Below is a small trained network, with its code and all its weights. Each question gives an input and a target symbol and asks what happens when units are switched off, that is, made to give their printed mean instead of their output.

import numpy as np


def w(rows, s, z=0):
    codes = np.array(rows[::2]) - 128.0
    scale = np.full(codes.shape[1], s)
    scale[-1] = z or s
    return codes * scale


def norm(h):
    return h / np.sqrt((h * h).mean(-1, keepdims=True) + 1e-5)


def f(y):
    return np.maximum(y, 0)


def softmax(a):
    e = np.exp(a - a.max(-1, keepdims=True))
    return e / e.sum(-1, keepdims=True)


def log_softmax(a):
    a = a - a.max(-1, keepdims=True)
    return a - np.log(np.exp(a).sum(-1, keepdims=True))


def net(x, mask):
    ids = ['δζθπστ'.index(c) for c in x.split()]
    T = len(ids)
    res = E[ids] + P[:T]
    u = 0
    for l in range(2):
        q, k, v = (norm(res) @ M[l].T for M in (Q, K, V))
        z = softmax(np.where(np.tri(T) > 0, q @ k.T / 3**0.5, -1e9)) @ v
        res = res + np.where(mask[u], z, O[l][:, -1]) @ O[l][:, :-1]
        u += 1
        y = f(norm(res) @ A[l][:, :-1].T + A[l][:, -1])
        res = res + np.where(mask[u : u + 12], y, B[l][:, -1]) @ B[l][:, :-1]
        u += 12
    return log_softmax(norm(res)[-1] @ U[:, :-1].T + U[:, -1])


Q, K, V, O, A, B = {}, {}, {}, {}, {}, {}
E = w([
[158,152,111,175],'δ',
[90,126,145,80],'ζ',
[85,113,130,92],'θ',
[137,115,76,106],'π',
[169,139,95,7],'σ',
[79,117,149,82],'τ',
],0.02)
P = w([
[170,158,203,153],'0',
[170,96,54,49],'1',
[131,223,89,1],'2',
[94,188,82,33],'3',
[75,145,106,75],'4',
[100,150,89,109],'5',
[84,149,111,113],'6',
[86,142,117,136],'7',
[83,138,126,152],'8',
[71,134,140,156],'9',
[56,128,159,160],'10',
],0.0075)
Q[0] = w([
[192,158,121,166],'L0H1',
[127,124,116,2],'L0H1',
[165,198,218,148],'L0H1',
],0.007)
K[0] = w([
[136,137,108,182],'L0H1',
[180,124,139,85],'L0H1',
[190,246,157,114],'L0H1',
],0.013)
V[0] = w([
[123,227,129,124],'L0H1',
[173,78,160,238],'L0H1',
[214,177,89,2],'L0H1',
],0.0073)
O[0] = w([
[204,255,149,91,141],'L0H1',
[142,55,103,59,21],'L0H1',
[128,97,143,175,247],'L0H1',
],0.0083,0.011)
A[0] = w([
[114,148,87,44,110],'L0N1',
[212,139,79,96,109],'L0N2',
[179,135,111,157,44],'L0N3',
[224,1,83,166,34],'L0N4',
[147,138,157,212,204],'L0N5',
[162,175,127,64,226],'L0N6',
[168,76,135,66,27],'L0N7',
[144,63,50,48,254],'L0N8',
[138,181,227,143,239],'L0N9',
[61,174,29,40,123],'L0N10',
[132,187,145,85,74],'L0N11',
[186,197,169,113,135],'L0N12',
],0.0091,0.002)
B[0] = w([
[139,89,182,152,204],'L0N1',
[66,93,136,110,207],'L0N2',
[145,147,126,147,146],'L0N3',
[194,142,71,94,139],'L0N4',
[106,151,34,118,183],'L0N5',
[133,90,137,176,242],'L0N6',
[255,197,116,119,142],'L0N7',
[91,171,189,118,182],'L0N8',
[113,120,76,172,242],'L0N9',
[123,125,167,170,255],'L0N10',
[141,95,120,96,208],'L0N11',
[72,89,137,99,223],'L0N12',
],0.0092,0.0061)
Q[1] = w([
[91,110,218,254],'L1H1',
[167,213,176,131],'L1H1',
[101,106,95,118],'L1H1',
],0.011)
K[1] = w([
[65,24,202,86],'L1H1',
[130,25,163,89],'L1H1',
[45,253,152,204],'L1H1',
],0.0054)
V[1] = w([
[103,236,82,215],'L1H1',
[241,96,161,3],'L1H1',
[135,186,212,42],'L1H1',
],0.006)
O[1] = w([
[230,5,254,244,72],'L1H1',
[33,50,88,134,2],'L1H1',
[116,188,93,227,137],'L1H1',
],0.0045,0.0034)
A[1] = w([
[139,135,65,223,70],'L1N1',
[65,71,87,87,56],'L1N2',
[120,158,53,90,251],'L1N3',
[172,162,159,45,57],'L1N4',
[130,217,87,124,97],'L1N5',
[219,146,176,71,25],'L1N6',
[165,131,198,139,169],'L1N7',
[119,4,95,168,70],'L1N8',
[56,163,149,177,162],'L1N9',
[90,91,134,99,224],'L1N10',
[188,75,160,66,175],'L1N11',
[126,106,156,111,120],'L1N12',
],0.013,0.0023)
B[1] = w([
[62,119,136,145,202],'L1N1',
[142,103,99,89,166],'L1N2',
[133,198,154,82,173],'L1N3',
[103,119,159,196,141],'L1N4',
[160,150,132,111,176],'L1N5',
[134,8,105,236,134],'L1N6',
[122,159,102,79,158],'L1N7',
[128,135,102,106,146],'L1N8',
[135,116,111,130,253],'L1N9',
[189,151,122,144,178],'L1N10',
[85,132,171,155,148],'L1N11',
[145,102,87,147,149],'L1N12',
],0.014,0.011)
U = w([
[148,205,52,52,197],'δ',
[169,70,130,183,142],'ζ',
[129,2,37,153,118],'θ',
[176,88,138,170,1],'π',
[80,125,254,102,179],'σ',
[112,66,118,163,88],'τ',
],0.008,0.0026)

Each question gives the input, a string of symbols that net reads in full, and the target symbol t.
The units are the heads (3 rows each of Q, K, V and O) and the neurons (one row each of A and B). Each row of codes is followed by its name. A weight is (code - 128) times the scale printed after its matrix; where a second scale follows, it is the last column's (O, A, B and U).
mask holds one flag per unit, layer by layer, with each layer's heads first. A switched-off unit (its flag False) gives its mean, the last column of its rows in O or B, instead of its output. The means were averaged over made-up inputs and are rounded, as every weight is.
A unit's drop is (log p(t) with every unit on - log p(t) with that unit switched off) / (log p(t) with every unit on - log p(t) with every unit switched off).
The circuit of an input: a set's keep is (log p(t) with only the set's units on - log p(t) with every unit switched off) / (log p(t) with every unit on - log p(t) with every unit switched off). Starting from the 12 units with the biggest drops (on a tie, the unit counted first), units are removed one at a time, each time the one whose removal leaves the highest keep (on an exact tie, the one counted first), for as long as the keep stays at least 0.8.
units of the circuit, in order: the units of the circuit, biggest drop first
most important unit: the unit with the biggest drop
k most important neurons: the k neurons with the biggest drops, biggest first
top k neurons in layer l: the k neurons of layer l with the biggest drops, biggest first
drop of u: that unit's drop, to one decimal
input δ σ θ σ σ δ θ, target δ: units of the circuit, in order => (L0N6 L0N1 L0N2 L0N12)
input δ θ σ ζ σ θ θ δ, target σ: most important unit => L1N1
input σ θ σ σ σ σ ζ θ σ θ π, target δ: units of the circuit, in order => (L0N6 L0N9 L0N1)
input σ σ θ π δ σ δ ζ ζ, target δ: 2 most important neurons => (L0N12 L0N2)
input π π ζ δ σ π σ θ, target δ: units of the circuit, in order => (L0N6 L0N1 L0N12)
input ζ σ π θ σ δ, target δ: units of the circuit, in order => (L0N5 L0H1)
input δ σ δ, target θ: 3 most important neurons => (L0N12 L1N6 L0N2)
input τ σ τ σ, target σ: units of the circuit, in order => (L1N4 L0N1)
input δ σ σ θ δ τ, target δ: units of the circuit, in order => (L0N6 L0N1 L0N12)
input π δ θ π σ θ π σ σ θ σ, target θ: units of the circuit, in order => (L1N3 L0N6)
input τ π π, target σ: top 2 neurons in layer 1 => (L1N10 L1N2)
input π σ σ, target σ: top 2 neurons in layer 1 => (L1N4 L1N11)
input σ σ τ σ θ ζ θ ζ σ, target θ: top 3 neurons in layer 1 => (L1N3 L1N12 L1N5)
input τ τ σ σ π σ ζ, target δ: most important unit => L0N6
input σ δ τ ζ θ θ σ τ σ δ, target δ: top 2 neurons in layer 0 => (L0N6 L0N1)
input π ζ δ π, target σ: top 2 neurons in layer 0 => (L0N10 L0N11)
input σ θ π σ τ, target δ: drop of L0N1 => 0.3
input σ σ ζ σ σ σ θ σ π, target δ: drop of L1N1 => -0.2
